Below are the code and all the weights of a small trained network. Each question names an input and a class and asks about switching units off, where a switched-off unit gives its printed mean instead of its output.

import numpy as np


def w(rows, s, z=0):
    codes = np.array(rows[::2]) - 128.0
    scale = np.full(codes.shape[1], s)
    scale[-1] = z or s
    return codes * scale


def norm(h):
    return h / np.sqrt((h * h).mean(-1, keepdims=True) + 1e-5)


def f(y):
    return np.maximum(y, 0)


def log_softmax(a):
    a = a - a.max(-1, keepdims=True)
    return a - np.log(np.exp(a).sum(-1, keepdims=True))


def net(x, mask):
    res = np.array(x, float).reshape(1, 6) / 4 @ E
    u = 0
    for l in range(4):
        y = f(norm(res) @ A[l][:, :-1].T + A[l][:, -1])
        res = res + np.where(mask[u : u + 5], y, B[l][:, -1]) @ B[l][:, :-1]
        u += 5
    return log_softmax(norm(res)[-1] @ U[:, :-1].T + U[:, -1])


A, B = {}, {}
E = w([
[131,115,151,99,165,125,107,150,117,143,132,126],'x0',
[133,182,110,215,153,77,57,168,106,73,51,213],'x1',
[3,12,195,141,80,139,17,70,148,63,131,93],'x2',
[131,124,152,149,125,107,129,136,114,162,140,117],'x3',
[111,122,117,125,128,133,154,120,162,143,69,113],'x4',
[51,205,206,114,167,123,140,7,71,156,113,197],'x5',
],0.0076)
A[0] = w([
[28,125,184,122,134,129,105,28,99,141,124,184,2],'L0N1',
[105,192,147,77,147,148,145,2,82,204,133,143,120],'L0N2',
[76,234,134,128,171,94,166,126,99,155,101,149,65],'L0N3',
[43,83,140,131,141,154,135,108,181,127,190,59,72],'L0N4',
[104,111,125,42,78,172,188,108,116,169,193,97,210],'L0N5',
],0.0071,0.0061)
B[0] = w([
[134,208,103,62,129,23,112,101,141,107,108,23,204],'L0N1',
[75,165,149,205,205,255,131,152,80,89,136,128,232],'L0N2',
[166,43,86,66,114,82,172,101,168,170,166,210,196],'L0N3',
[140,85,160,123,104,91,113,84,91,171,168,164,204],'L0N4',
[115,144,85,79,136,207,156,176,162,146,157,85,254],'L0N5',
],0.009,0.0078)
A[1] = w([
[125,137,149,120,148,84,144,64,52,120,92,177,3],'L1N1',
[110,97,120,108,140,150,115,146,84,90,61,95,64],'L1N2',
[114,157,165,212,123,76,29,164,130,44,26,101,99],'L1N3',
[253,166,87,121,145,112,182,196,129,137,112,98,214],'L1N4',
[37,18,155,133,62,164,64,192,130,108,113,148,9],'L1N5',
],0.0064,0.0019)
B[1] = w([
[227,102,247,130,103,105,131,90,180,107,89,161,169],'L1N1',
[98,137,115,124,101,122,118,120,161,135,190,138,148],'L1N2',
[101,106,79,129,151,66,197,208,53,136,134,115,219],'L1N3',
[84,201,180,122,123,159,60,100,154,108,90,94,254],'L1N4',
[146,109,66,199,115,151,180,66,62,144,160,142,205],'L1N5',
],0.011,0.0067)
A[2] = w([
[160,147,147,97,97,90,84,104,141,127,98,97,171],'L2N1',
[163,11,74,135,100,116,98,155,151,147,155,112,45],'L2N2',
[85,140,126,171,126,78,37,126,142,110,83,148,5],'L2N3',
[149,102,123,94,102,151,91,68,143,140,137,44,97],'L2N4',
[187,153,119,111,97,121,103,219,186,121,115,82,167],'L2N5',
],0.011,0.0015)
B[2] = w([
[118,26,37,243,242,137,152,160,157,95,144,82,193],'L2N1',
[208,51,31,168,212,164,162,129,161,209,120,235,233],'L2N2',
[235,172,142,116,214,120,215,197,109,36,47,134,209],'L2N3',
[196,223,238,25,2,157,81,44,136,187,117,139,255],'L2N4',
[87,112,144,95,109,23,133,86,36,58,119,45,242],'L2N5',
],0.0076,0.0066)
A[3] = w([
[226,128,167,125,103,157,82,98,163,138,107,254,2],'L3N1',
[94,156,199,119,162,59,126,105,121,60,87,200,108],'L3N2',
[62,163,169,44,67,137,70,116,177,161,153,16,33],'L3N3',
[162,74,146,117,82,228,119,106,164,199,186,124,51],'L3N4',
[118,158,168,165,196,210,169,184,175,145,142,196,145],'L3N5',
],0.0082,0.002)
B[3] = w([
[174,99,115,123,66,154,128,21,226,208,79,225,194],'L3N1',
[227,114,138,41,2,115,99,189,199,124,147,87,226],'L3N2',
[34,28,132,140,88,115,10,44,62,169,150,139,254],'L3N3',
[183,206,166,165,132,39,164,193,207,19,48,188,241],'L3N4',
[103,93,119,236,177,144,162,177,161,154,146,187,203],'L3N5',
],0.0089,0.0081)
U = w([
[60,144,191,59,81,154,37,25,79,156,172,45,168],'0',
[247,107,145,116,91,141,150,67,219,188,143,221,138],'1',
[193,169,148,80,141,30,148,175,104,49,94,47,188],'2',
[117,48,3,190,142,95,185,165,34,172,200,140,1],'3',
[69,177,144,183,249,229,197,144,130,162,189,154,98],'4',
],0.011,0.0022)

Each question gives the input, the list of numbers given to net, and the class t.
The units are the neurons (one row each of A and B). Each row of codes is followed by its name. A weight is (code - 128) times the scale printed after its matrix; where a second scale follows, it is the last column's (A, B and U).
mask holds one flag per neuron, layer by layer. A switched-off neuron (its flag False) gives its mean, the last column of its row in B, instead of its output. The means were averaged over made-up inputs and are rounded, as every weight is.
A unit's drop is (log p(t) with every unit on - log p(t) with that unit switched off) / (log p(t) with every unit on - log p(t) with every unit switched off).
The circuit of an input: a set's keep is (log p(t) with only the set's units on - log p(t) with every unit switched off) / (log p(t) with every unit on - log p(t) with every unit switched off). Starting from the 12 units with the biggest drops (on a tie, the unit counted first), units are removed one at a time, each time the one whose removal leaves the highest keep (on an exact tie, the one counted first), for as long as the keep stays at least 0.8.
circuit, biggest first: the units of the circuit, biggest drop first
most important unit: the unit with the biggest drop
top k neurons: the k neurons with the biggest drops, biggest first
top k neurons in layer l: the k neurons of layer l with the biggest drops, biggest first
input [-1,1,-6,8,-4,-8], class 2: most important unit => L0N5
input [8,1,6,3,-8,0], class 3: top 3 neurons => L0N5, L0N3, L1N4
input [-5,3,0,-1,5,-2], class 2: top 2 neurons in layer 1 => L1N5, L1N4
input [1,3,0,-1,-5,-3], class 2: top 2 neurons => L0N2, L1N4
input [1,-3,-3,-5,6,1], class 4: top 2 neurons => L0N2, L0N1
input [5,-8,-5,7,-7,1], class 4: top 2 neurons in layer 0 => L0N2, L0N1
input [-4,5,0,-3,-1,-5], class 2: top 3 neurons => L1N4, L0N2, L0N4
input [-4,6,-1,6,-1,0], class 2: top 4 neurons => L0N4, L1N5, L0N2, L2N4
input [3,1,6,-6,-1,-3], class 3: top 3 neurons => L0N5, L0N3, L1N5
input [-4,-4,0,0,2,6], class 4: top 2 neurons => L0N2, L2N5
input [2,-5,0,4,7,8], class 4: top 4 neurons => L0N2, L2N5, L1N4, L3N5
input [-8,-6,7,-8,-3,-1], class 1: top 3 neurons => L2N2, L1N4, L3N4
input [3,0,-7,5,2,7], class 4: top 4 neurons => L0N2, L2N4, L3N5, L0N4
input [3,1,6,7,5,-2], class 3: circuit, biggest first => L1N5
input [-8,8,1,4,-6,1], class 2: top 3 neurons in layer 0 => L0N5, L0N4, L0N2
input [8,0,-1,-6,-7,7], class 4: top 2 neurons in layer 2 => L2N4, L2N5
input [8,-7,3,6,4,0], class 1: top 2 neurons in layer 2 => L2N5, L2N2
input [7,4,1,-4,3,-7], class 3: top 2 neurons in layer 0 => L0N1, L0N5
input [4,4,1,8,-8,-6], class 3: top 2 neurons in layer 0 => L0N1, L0N5
input [3,4,3,6,-7,1], class 2: most important unit => L0N1
